How the points are linked:
f: Z287->Z554, Z437->Z704, Z606->Z621, Z435->Z437, Z820->Z872, Z258->Z820, Z341->Z264, Z970->Z358, Z950->Z544, Z225->Z970, Z418->Z370, Z866->Z77, Z517->Z351, Z250->Z879, Z495->Z418, Z564->Z934, Z77->Z341, Z563->Z30, Z456->Z575, Z580->Z182, Z621->Z564, Z554->Z726, Z30->Z100, Z575->Z606, Z358->Z192, Z536->Z950, Z726->Z517, Z351->Z258, Z100->Z580, Z370->Z563, Z192->Z250, Z757->Z456, Z704->Z225, Z544->Z866, Z879->Z132, Z143->Z465, Z465->Z536, Z934->Z495, Z182->Z72, Z72->Z435, Z264->Z287, Z132->Z143, Z872->Z757
v: Z287->Z341, Z437->Z72, Z606->Z456, Z435->Z182, Z820->Z351, Z258->Z517, Z341->Z866, Z970->Z704, Z950->Z465, Z225->Z437, Z418->Z934, Z866->Z950, Z517->Z554, Z250->Z358, Z495->Z564, Z564->Z606, Z77->Z544, Z563->Z418, Z456->Z872, Z580->Z30, Z621->Z575, Z554->Z264, Z30->Z370, Z575->Z757, Z358->Z225, Z536->Z143, Z726->Z287, Z351->Z726, Z100->Z563, Z370->Z495, Z192->Z970, Z757->Z820, Z704->Z435, Z544->Z536, Z879->Z192, Z143->Z879, Z465->Z132, Z934->Z621, Z182->Z100, Z72->Z580, Z264->Z77, Z132->Z250, Z872->Z258
i: Z287->Z351, Z437->Z358, Z606->Z495, Z435->Z970, Z820->Z575, Z258->Z456, Z341->Z726, Z970->Z879, Z950->Z341, Z225->Z250, Z418->Z100, Z866->Z287, Z517->Z872, Z250->Z465, Z495->Z30, Z564->Z370, Z77->Z554, Z563->Z182, Z456->Z564, Z580->Z437, Z621->Z418, Z554->Z258, Z30->Z72, Z575->Z934, Z358->Z132, Z536->Z77, Z726->Z820, Z351->Z757, Z100->Z435, Z370->Z580, Z192->Z143, Z757->Z621, Z704->Z192, Z544->Z264, Z879->Z536, Z143->Z544, Z465->Z866, Z934->Z563, Z182->Z704, Z72->Z225, Z264->Z517, Z132->Z950, Z872->Z606
h: Z287->Z517, Z437->Z970, Z606->Z934, Z435->Z225, Z820->Z456, Z258->Z757, Z341->Z554, Z970->Z250, Z950->Z77, Z225->Z192, Z418->Z30, Z866->Z264, Z517->Z820, Z250->Z143, Z495->Z563, Z564->Z418, Z77->Z287, Z563->Z580, Z456->Z621, Z580->Z435, Z621->Z495, Z554->Z351, Z30->Z182, Z575->Z564, Z358->Z879, Z536->Z866, Z726->Z258, Z351->Z872, Z100->Z72, Z370->Z100, Z192->Z132, Z757->Z606, Z704->Z358, Z544->Z341, Z879->Z465, Z143->Z950, Z465->Z544, Z934->Z370, Z182->Z437, Z72->Z704, Z264->Z726, Z132->Z536, Z872->Z575
n: Z287->Z726, Z437->Z225, Z606->Z564, Z435->Z704, Z820->Z757, Z258->Z872, Z341->Z287, Z970->Z192, Z950->Z866, Z225->Z358, Z418->Z563, Z866->Z341, Z517->Z258, Z250->Z132, Z495->Z370, Z564->Z495, Z77->Z264, Z563->Z100, Z456->Z606, Z580->Z72, Z621->Z934, Z554->Z517, Z30->Z580, Z575->Z621, Z358->Z250, Z536->Z544, Z726->Z351, Z351->Z820, Z100->Z182, Z370->Z30, Z192->Z879, Z757->Z575, Z704->Z970, Z544->Z77, Z879->Z143, Z143->Z536, Z465->Z950, Z934->Z418, Z182->Z435, Z72->Z437, Z264->Z554, Z132->Z465, Z872->Z456
k: Z287->Z264, Z437->Z435, Z606->Z575, Z435->Z72, Z820->Z258, Z258->Z351, Z341->Z77, Z970->Z225, Z950->Z536, Z225->Z704, Z418->Z495, Z866->Z544, Z517->Z726, Z250->Z192, Z495->Z934, Z564->Z621, Z77->Z866, Z563->Z370, Z456->Z757, Z580->Z100, Z621->Z606, Z554->Z287, Z30->Z563, Z575->Z456, Z358->Z970, Z536->Z465, Z726->Z554, Z351->Z517, Z100->Z30, Z370->Z418, Z192->Z358, Z757->Z872, Z704->Z437, Z544->Z950, Z879->Z250, Z143->Z132, Z465->Z143, Z934->Z564, Z182->Z580, Z72->Z182, Z264->Z341, Z132->Z879, Z872->Z820

In the rows, zero is written as 0.49.

Here are some points, each with a row of numbers. One shown again gets a slightly different row.
Z544
0.37,0.68,0.83,0.44,0.58,0.03,0.63,0.65,0.39,0.16,0.57,0.25,0.37,0.26,0.57,0.28,0.39,0.27,0.42,0.64,0.81,0.44,0.19,0.59,0.65,0.34,0.33,0.53
Z495
0.57,0.30,0.15,0.53,0.45,0.97,0.41,0.35,0.55,0.81,0.45,0.75,0.55,0.74,0.38,0.72,0.55,0.72,0.61,0.42,0.14,0.52,0.80,0.33,0.40,0.64,0.67,0.48
Z544
0.36,0.69,0.81,0.43,0.56,0.03,0.63,0.65,0.38,0.15,0.58,0.24,0.38,0.26,0.58,0.27,0.38,0.28,0.43,0.64,0.83,0.45,0.18,0.59,0.64,0.34,0.32,0.53
Z358
0.70,0.64,0.73,0.60,0.37,0.15,0.26,0.60,0.67,0.43,0.36,0.31,0.69,0.32,0.71,0.34,0.66,0.33,0.22,0.25,0.74,0.59,0.26,0.94,0.31,0.39,0.37,0.45
Z726
0.18,0.51,0.53,0.34,0.69,0.44,0.84,0.51,0.22,0.25,0.72,0.46,0.20,0.47,0.36,0.47,0.24,0.47,0.73,0.86,0.52,0.35,0.47,0.12,0.81,0.48,0.47,0.58
Z872
0.28,0.37,0.28,0.38,0.63,0.80,0.73,0.40,0.31,0.52,0.66,0.67,0.28,0.66,0.30,0.64,0.31,0.65,0.77,0.74,0.27,0.39,0.69,0.05,0.69,0.59,0.62,0.56
Z536
0.46,0.69,0.83,0.47,0.53,0.02,0.54,0.65,0.45,0.20,0.52,0.24,0.45,0.24,0.62,0.26,0.45,0.28,0.36,0.56,0.85,0.47,0.19,0.70,0.55,0.34,0.31,0.51
Z757
0.31,0.34,0.23,0.39,0.60,0.87,0.70,0.40,0.35,0.57,0.62,0.68,0.32,0.68,0.29,0.67,0.33,0.68,0.78,0.70,0.24,0.40,0.73,0.06,0.66,0.61,0.63,0.56
Z351
0.18,0.45,0.42,0.34,0.67,0.62,0.84,0.45,0.24,0.36,0.70,0.55,0.23,0.54,0.30,0.56,0.25,0.54,0.77,0.83,0.42,0.35,0.57,0.04,0.78,0.52,0.54,0.57
Z132
0.57,0.69,0.83,0.53,0.46,0.03,0.42,0.64,0.56,0.27,0.46,0.25,0.56,0.26,0.67,0.28,0.54,0.27,0.28,0.41,0.83,0.53,0.21,0.82,0.45,0.35,0.33,0.48

From each start, follow one symbol. Which point do you reach?
Answers are names.
---
0.30,0.34,0.25,0.40,0.61,0.86,0.70,0.38,0.33,0.57,0.63,0.69,0.31,0.68,0.28,0.67,0.34,0.66,0.77,0.72,0.24,0.40,0.73,0.07,0.67,0.60,0.63,0.54
k	Z872
---
0.29,0.66,0.78,0.39,0.62,0.10,0.72,0.62,0.33,0.13,0.63,0.27,0.31,0.29,0.52,0.30,0.34,0.29,0.51,0.72,0.78,0.40,0.23,0.46,0.71,0.38,0.35,0.55
v	Z544
---
0.64,0.31,0.18,0.56,0.42,0.94,0.34,0.35,0.62,0.85,0.39,0.74,0.63,0.73,0.44,0.71,0.63,0.70,0.54,0.34,0.17,0.56,0.81,0.43,0.33,0.64,0.66,0.47
v	Z495
---
0.30,0.67,0.78,0.40,0.62,0.09,0.71,0.62,0.32,0.14,0.63,0.28,0.32,0.29,0.50,0.29,0.33,0.29,0.50,0.72,0.78,0.40,0.24,0.46,0.71,0.35,0.34,0.55
v	Z544
---
0.63,0.67,0.78,0.57,0.41,0.09,0.34,0.62,0.61,0.35,0.41,0.27,0.61,0.29,0.70,0.29,0.62,0.29,0.25,0.35,0.79,0.57,0.22,0.89,0.37,0.36,0.33,0.45
v	Z358
---
0.52,0.69,0.83,0.51,0.48,0.02,0.46,0.65,0.51,0.25,0.47,0.23,0.52,0.25,0.66,0.26,0.53,0.26,0.30,0.46,0.83,0.51,0.18,0.79,0.50,0.34,0.32,0.48
i	Z544
---
0.21,0.42,0.36,0.34,0.65,0.69,0.81,0.43,0.25,0.42,0.69,0.60,0.24,0.60,0.29,0.59,0.26,0.58,0.78,0.81,0.36,0.36,0.63,0.04,0.77,0.56,0.57,0.58
h	Z757
---
0.23,0.62,0.70,0.35,0.65,0.21,0.79,0.58,0.26,0.16,0.68,0.33,0.25,0.34,0.44,0.35,0.27,0.36,0.60,0.80,0.70,0.37,0.31,0.31,0.78,0.39,0.40,0.58
h	Z726
---
0.66,0.64,0.76,0.59,0.39,0.10,0.30,0.60,0.64,0.39,0.38,0.30,0.65,0.30,0.71,0.30,0.63,0.31,0.22,0.29,0.77,0.58,0.24,0.91,0.34,0.37,0.36,0.44
k	Z358
---
0.18,0.44,0.41,0.34,0.68,0.60,0.82,0.45,0.24,0.37,0.71,0.57,0.22,0.56,0.30,0.54,0.24,0.54,0.78,0.83,0.41,0.35,0.56,0.05,0.79,0.53,0.54,0.57
i	Z757
---
0.45,0.30,0.16,0.47,0.52,0.97,0.55,0.35,0.45,0.73,0.54,0.74,0.45,0.75,0.33,0.73,0.47,0.72,0.69,0.56,0.17,0.47,0.80,0.18,0.52,0.64,0.67,0.52
h	Z495
---
0.21,0.42,0.36,0.36,0.66,0.68,0.80,0.42,0.25,0.42,0.69,0.59,0.24,0.61,0.29,0.58,0.27,0.58,0.78,0.81,0.35,0.37,0.62,0.05,0.75,0.56,0.56,0.57
n	Z872
---
0.30,0.66,0.77,0.40,0.62,0.10,0.71,0.62,0.32,0.13,0.62,0.28,0.31,0.28,0.50,0.31,0.34,0.30,0.51,0.72,0.78,0.40,0.23,0.46,0.70,0.37,0.36,0.56
v	Z544
---
0.52,0.69,0.82,0.50,0.48,0.03,0.46,0.66,0.53,0.25,0.46,0.23,0.53,0.25,0.66,0.26,0.51,0.27,0.30,0.46,0.85,0.51,0.19,0.79,0.49,0.35,0.33,0.49
n	Z536
---
0.52,0.30,0.16,0.51,0.48,0.97,0.46,0.34,0.51,0.79,0.47,0.76,0.52,0.75,0.36,0.72,0.51,0.73,0.65,0.46,0.15,0.50,0.80,0.26,0.44,0.65,0.67,0.49
f	Z495
---
0.35,0.33,0.22,0.41,0.59,0.90,0.66,0.37,0.36,0.61,0.60,0.72,0.36,0.71,0.29,0.69,0.37,0.69,0.75,0.67,0.20,0.42,0.75,0.09,0.63,0.62,0.65,0.54
v	Z872
---
0.53,0.69,0.82,0.51,0.49,0.03,0.46,0.64,0.53,0.24,0.48,0.23,0.53,0.25,0.65,0.28,0.52,0.27,0.31,0.46,0.83,0.51,0.18,0.78,0.50,0.35,0.32,0.48
n	Z536
---
0.19,0.44,0.41,0.34,0.68,0.61,0.82,0.46,0.25,0.36,0.71,0.55,0.23,0.55,0.31,0.55,0.25,0.55,0.77,0.85,0.41,0.34,0.57,0.05,0.78,0.54,0.54,0.58
h	Z872
---
0.49,0.70,0.82,0.49,0.49,0.01,0.50,0.64,0.49,0.21,0.50,0.23,0.49,0.24,0.64,0.26,0.49,0.26,0.32,0.50,0.84,0.49,0.18,0.75,0.52,0.34,0.33,0.50
v	Z132
---
0.52,0.68,0.82,0.51,0.48,0.01,0.47,0.65,0.53,0.24,0.48,0.24,0.52,0.26,0.65,0.26,0.53,0.27,0.31,0.45,0.84,0.51,0.19,0.79,0.49,0.33,0.33,0.48
i	Z544
